Here is a tiny trained network, its code and every weight. The questions are about switching its units off for an input and a class, where a switched-off unit gives its printed mean instead of its output.

import numpy as np


def w(rows, s, z=0):
    codes = np.array(rows[::2]) - 128.0
    scale = np.full(codes.shape[1], s)
    scale[-1] = z or s
    return codes * scale


def norm(h):
    return h / np.sqrt((h * h).mean(-1, keepdims=True) + 1e-5)


def f(y):
    return np.maximum(y, 0)


def log_softmax(a):
    a = a - a.max(-1, keepdims=True)
    return a - np.log(np.exp(a).sum(-1, keepdims=True))


def net(x, mask):
    res = np.array(x, float).reshape(1, 6) / 4 @ E
    u = 0
    for l in range(2):
        y = f(norm(res) @ A[l][:, :-1].T + A[l][:, -1])
        res = res + np.where(mask[u : u + 13], y, B[l][:, -1]) @ B[l][:, :-1]
        u += 13
    return log_softmax(norm(res)[-1] @ U[:, :-1].T + U[:, -1])


A, B = {}, {}
E = w([
[116,103,2,115,127,162,127,139],'x0',
[128,129,128,124,129,131,128,131],'x1',
[127,129,129,126,128,127,129,128],'x2',
[127,130,129,127,129,128,129,129],'x3',
[235,121,116,116,117,115,125,147],'x4',
[116,147,144,121,12,132,142,142],'x5',
],0.0065)
A[0] = w([
[140,133,175,130,249,104,125,122,191],'0.n1',
[91,122,149,137,167,101,130,117,62],'0.n2',
[113,138,48,119,102,101,130,122,38],'0.n3',
[108,145,116,109,141,128,131,135,108],'0.n4',
[218,128,142,124,155,106,134,126,111],'0.n5',
[79,115,129,126,125,128,143,128,252],'0.n6',
[124,137,133,165,150,118,133,95,31],'0.n7',
[92,122,132,136,125,137,113,136,222],'0.n8',
[137,139,200,117,100,136,134,126,94],'0.n9',
[131,127,67,126,227,132,125,125,83],'0.n10',
[94,130,183,117,157,159,133,134,43],'0.n11',
[107,141,127,123,111,115,129,139,119],'0.n12',
[210,128,119,124,114,139,129,131,145],'0.n13',
],0.011,0.0018)
B[0] = w([
[124,135,132,78,90,244,121,183,255],'0.n1',
[67,135,87,98,90,89,132,184,173],'0.n2',
[116,130,166,115,77,194,131,156,200],'0.n3',
[133,136,169,118,125,138,151,105,146],'0.n4',
[196,128,185,165,154,203,131,65,208],'0.n5',
[104,159,146,130,177,177,103,81,183],'0.n6',
[103,124,83,99,155,125,143,167,149],'0.n7',
[105,147,142,135,174,164,111,103,168],'0.n8',
[142,136,82,151,174,71,100,76,196],'0.n9',
[138,147,143,165,142,5,117,71,236],'0.n10',
[89,141,103,66,78,74,148,184,171],'0.n11',
[131,133,122,126,195,158,114,120,151],'0.n12',
[158,91,58,99,76,109,122,219,206],'0.n13',
],0.011,0.0081)
A[1] = w([
[212,78,112,210,146,2,136,104,96],'1.n1',
[47,130,107,159,114,147,141,137,7],'1.n2',
[83,86,191,162,116,168,161,101,38],'1.n3',
[100,138,122,126,183,89,114,72,67],'1.n4',
[67,148,178,177,210,32,99,70,88],'1.n5',
[220,110,130,160,161,72,107,81,97],'1.n6',
[144,91,159,159,179,216,155,133,9],'1.n7',
[173,114,142,133,132,132,140,172,113],'1.n8',
[71,114,130,133,121,133,159,134,59],'1.n9',
[86,150,144,134,147,39,151,83,82],'1.n10',
[100,146,115,145,177,80,139,112,55],'1.n11',
[131,131,113,128,127,111,111,129,105],'1.n12',
[119,112,140,94,110,141,195,208,48],'1.n13',
],0.0094,0.0017)
B[1] = w([
[20,181,167,59,213,104,106,154,245],'1.n1',
[186,127,192,128,181,122,144,127,184],'1.n2',
[191,128,140,124,139,143,129,127,151],'1.n3',
[169,114,112,121,54,86,133,104,199],'1.n4',
[177,52,63,187,63,122,160,174,254],'1.n5',
[65,172,137,58,155,116,127,162,233],'1.n6',
[143,133,145,182,163,98,132,51,175],'1.n7',
[45,109,125,194,69,145,159,78,182],'1.n8',
[170,150,146,127,153,129,97,110,159],'1.n9',
[123,89,76,190,91,152,136,124,205],'1.n10',
[169,99,132,124,63,135,133,142,176],'1.n11',
[150,124,155,125,141,111,150,127,145],'1.n12',
[137,105,111,179,186,3,128,76,194],'1.n13',
],0.013,0.0067)
U = w([
[29,185,142,27,197,77,107,173,205],'0',
[165,38,32,198,15,91,154,146,155],'1',
[206,148,203,160,173,255,122,38,3],'2',
],0.008,0.00053)

Each question gives the input, the list of numbers given to net, and the class t.
The units are the neurons (one row each of A and B). Each row of codes is followed by its name. A weight is (code - 128) times the scale printed after its matrix; where a second scale follows, it is the last column's (A, B and U).
mask holds one flag per neuron, layer by layer. A switched-off neuron (its flag False) gives its mean, the last column of its row in B, instead of its output. The means were averaged over made-up inputs and are rounded, as every weight is.
A unit's drop is (log p(t) with every unit on - log p(t) with that unit switched off) / (log p(t) with every unit on - log p(t) with every unit switched off).
The circuit of an input: a set's keep is (log p(t) with only the set's units on - log p(t) with every unit switched off) / (log p(t) with every unit on - log p(t) with every unit switched off). Starting from the 12 units with the biggest drops (on a tie, the unit counted first), units are removed one at a time, each time the one whose removal leaves the highest keep (on an exact tie, the one counted first), for as long as the keep stays at least 0.8.
units of the circuit, in order: the units of the circuit, biggest drop first
most important unit: the unit with the biggest drop
top k neurons: the k neurons with the biggest drops, biggest first
top k neurons in layer l: the k neurons of layer l with the biggest drops, biggest first
drop when u is switched off: that unit's drop, to one decimal
input [-7,2,-5,6,1,-1], class 2: units of the circuit, in order => [1.n5; 1.n1]
input [2,-6,7,-7,-1,5], class 2: most important unit => 0.n10
input [0,-7,-8,-1,-7,1], class 1: top 2 neurons => [0.n1; 0.n3]
input [6,-6,-5,-5,6,-1], class 0: top 2 neurons => [0.n1; 0.n10]
input [0,-3,4,-4,3,8], class 0: top 4 neurons => [0.n1; 0.n9; 1.n5; 0.n3]
input [-7,2,3,-4,1,-8], class 2: top 3 neurons => [0.n1; 0.n5; 1.n1]
input [5,5,1,1,1,-1], class 0: top 2 neurons => [1.n1; 0.n10]
input [1,2,-2,0,-1,-6], class 1: top 3 neurons => [0.n10; 0.n13; 0.n3]
input [-1,-4,6,6,2,-5], class 2: top 2 neurons in layer 0 => [0.n1; 0.n5]
input [-6,-5,6,4,2,0], class 2: top 2 neurons => [0.n10; 0.n1]
input [-4,3,-2,-8,5,-7], class 2: top 2 neurons => [0.n1; 0.n5]
input [-7,-2,-4,-2,3,-4], class 2: top 2 neurons in layer 0 => [0.n5; 0.n1]
input [8,-3,0,7,-3,8], class 2: drop when 1.n10 is switched off => 0.0
input [8,-3,8,0,-3,2], class 2: drop when 0.n3 is switched off => 0.7
input [-3,3,-8,-6,-6,3], class 1: drop when 0.n1 is switched off => 1.5
input [7,-6,-5,-2,-7,-8], class 1: top neuron => [0.n10]
input [7,-5,8,-2,6,-7], class 0: drop when 0.n10 is switched off => 2.9
